Below are the code and all the weights of a small trained network. Each question names an input and a target symbol and asks about switching units off, where a switched-off unit gives its printed mean instead of its output.

import numpy as np


def w(rows, s, z=0):
    codes = np.array(rows[::2]) - 128.0
    scale = np.full(codes.shape[1], s)
    scale[-1] = z or s
    return codes * scale


def norm(h):
    return h / np.sqrt((h * h).mean(-1, keepdims=True) + 1e-5)


def f(y):
    return y / 2 * (1 + np.tanh(0.7978845608 * (y + 0.044715 * y**3)))


def softmax(a):
    e = np.exp(a - a.max(-1, keepdims=True))
    return e / e.sum(-1, keepdims=True)


def log_softmax(a):
    a = a - a.max(-1, keepdims=True)
    return a - np.log(np.exp(a).sum(-1, keepdims=True))


def net(x, mask):
    ids = ['ΓΠΦΨαζ'.index(c) for c in x.split()]
    T = len(ids)
    res = E[ids] + P[:T]
    r = norm(res)
    for j in range(2):
        rows = slice(4 * j, 4 * j + 4)
        q, k, v = (r @ M[0][rows].T for M in (Q, K, V))
        z = softmax(np.where(np.tri(T) > 0, q @ k.T / 4**0.5, -1e9)) @ v
        o = O[0][rows]
        res = res + np.where(mask[j], z, o[:, -1]) @ o[:, :-1]
    y = f(norm(res) @ A[0][:, :-1].T + A[0][:, -1])
    res = res + np.where(mask[2:18], y, B[0][:, -1]) @ B[0][:, :-1]
    return log_softmax(norm(res)[-1] @ U[:, :-1].T + U[:, -1])


Q, K, V, O, A, B = {}, {}, {}, {}, {}, {}
E = w([
[82,113,108],'Γ',
[109,68,175],'Π',
[121,155,130],'Φ',
[166,15,7],'Ψ',
[253,167,133],'α',
[163,107,161],'ζ',
],0.0052)
P = w([
[70,241,103],'0',
[209,30,3],'1',
[192,38,20],'2',
[171,28,20],'3',
[162,34,33],'4',
[148,30,13],'5',
],0.0015)
Q[0] = w([
[143,102,214],'H1',
[80,217,70],'H1',
[109,66,224],'H1',
[128,154,121],'H1',
[116,119,140],'H2',
[129,57,124],'H2',
[194,5,60],'H2',
[236,38,20],'H2',
],0.011)
K[0] = w([
[181,80,158],'H1',
[146,233,82],'H1',
[152,82,251],'H1',
[144,146,97],'H1',
[139,138,111],'H2',
[134,182,116],'H2',
[95,232,182],'H2',
[62,203,238],'H2',
],0.011)
V[0] = w([
[151,180,3],'H1',
[132,164,75],'H1',
[175,127,114],'H1',
[163,137,82],'H1',
[154,81,31],'H2',
[88,62,196],'H2',
[79,103,133],'H2',
[92,177,107],'H2',
],0.0066)
O[0] = w([
[26,255,134,254],'H1',
[103,206,154,162],'H1',
[83,134,61,184],'H1',
[66,159,86,206],'H1',
[244,142,109,83],'H2',
[60,122,8,27],'H2',
[112,58,77,81],'H2',
[128,34,184,181],'H2',
],0.0054,0.0022)
A[0] = w([
[139,110,89,98],'N1',
[135,170,118,51],'N2',
[125,137,138,134],'N3',
[118,130,121,122],'N4',
[132,184,98,12],'N5',
[118,134,147,148],'N6',
[125,136,138,135],'N7',
[141,116,118,127],'N8',
[133,137,138,140],'N9',
[137,160,135,97],'N10',
[51,72,168,88],'N11',
[118,132,109,110],'N12',
[109,186,90,9],'N13',
[2,141,192,36],'N14',
[165,91,109,104],'N15',
[147,123,65,113],'N16',
],0.0081,0.0016)
B[0] = w([
[133,186,113,130],'N1',
[90,99,139,146],'N2',
[124,114,124,138],'N3',
[107,131,129,127],'N4',
[59,111,146,158],'N5',
[118,107,117,144],'N6',
[123,113,123,137],'N7',
[151,151,138,129],'N8',
[137,114,128,141],'N9',
[121,91,139,152],'N10',
[3,78,44,187],'N11',
[102,144,132,125],'N12',
[35,163,148,167],'N13',
[193,62,197,253],'N14',
[170,196,148,150],'N15',
[152,178,84,152],'N16',
],0.012,0.002)
U = w([
[40,81,160,181],'Γ',
[163,15,135,10],'Π',
[133,198,249,127],'Φ',
[126,144,17,11],'Ψ',
[143,254,132,85],'α',
[190,70,67,252],'ζ',
],0.0085,0.0026)

Each question gives the input, a string of symbols that net reads in full, and the target symbol t.
The units are the heads (4 rows each of Q, K, V and O) and the neurons (one row each of A and B). Each row of codes is followed by its name. A weight is (code - 128) times the scale printed after its matrix; where a second scale follows, it is the last column's (O, A, B and U).
mask holds one flag per unit, heads first, then neurons. A switched-off unit (its flag False) gives its mean, the last column of its rows in O or B, instead of its output. The means were averaged over made-up inputs and are rounded, as every weight is.
A unit's drop is (log p(t) with every unit on - log p(t) with that unit switched off) / (log p(t) with every unit on - log p(t) with every unit switched off).
The circuit of an input: a set's keep is (log p(t) with only the set's units on - log p(t) with every unit switched off) / (log p(t) with every unit on - log p(t) with every unit switched off). Starting from the 12 units with the biggest drops (on a tie, the unit counted first), units are removed one at a time, each time the one whose removal leaves the highest keep (on an exact tie, the one counted first), for as long as the keep stays at least 0.8.
circuit, biggest first: the units of the circuit, biggest drop first
k most important neurons: the k neurons with the biggest drops, biggest first
heads that matter: for each layer, one digit per head in row order, 1 if its drop is at least 0.15 and else 0, layers parted by /
drop when u is switched off: that unit's drop, to one decimal
input Π Π Γ α, target Ψ: circuit, biggest first -> (H2)
input Π α Φ Φ α ζ, target ζ: heads that matter -> 10
input Π ζ α ζ, target Ψ: heads that matter -> 01
input Ψ ζ ζ, target α: heads that matter -> 00
input α α α Φ Φ Ψ, target Γ: heads that matter -> 11
input α Γ ζ Ψ ζ Φ, target Φ: heads that matter -> 01
input Γ α Ψ α, target α: heads that matter -> 11
input Φ α Γ, target Π: heads that matter -> 01
input α α α Ψ, target α: 2 most important neurons -> (N11 N16)
input α Φ ζ Γ, target Φ: heads that matter -> 11
input Ψ ζ Ψ, target α: heads that matter -> 00
input Ψ Ψ Φ, target α: heads that matter -> 01
input Γ α Φ ζ Ψ α, target Γ: drop when H1 is switched off -> 1.2
input Π Γ Π ζ, target Ψ: drop when N14 is switched off -> 0.2
input Π Π Γ Ψ, target Ψ: drop when H2 is switched off -> 0.6
input Φ ζ α α Γ, target Π: drop when N4 is switched off -> 0.0
input Ψ ζ Ψ Φ, target α: circuit, biggest first -> (H2)
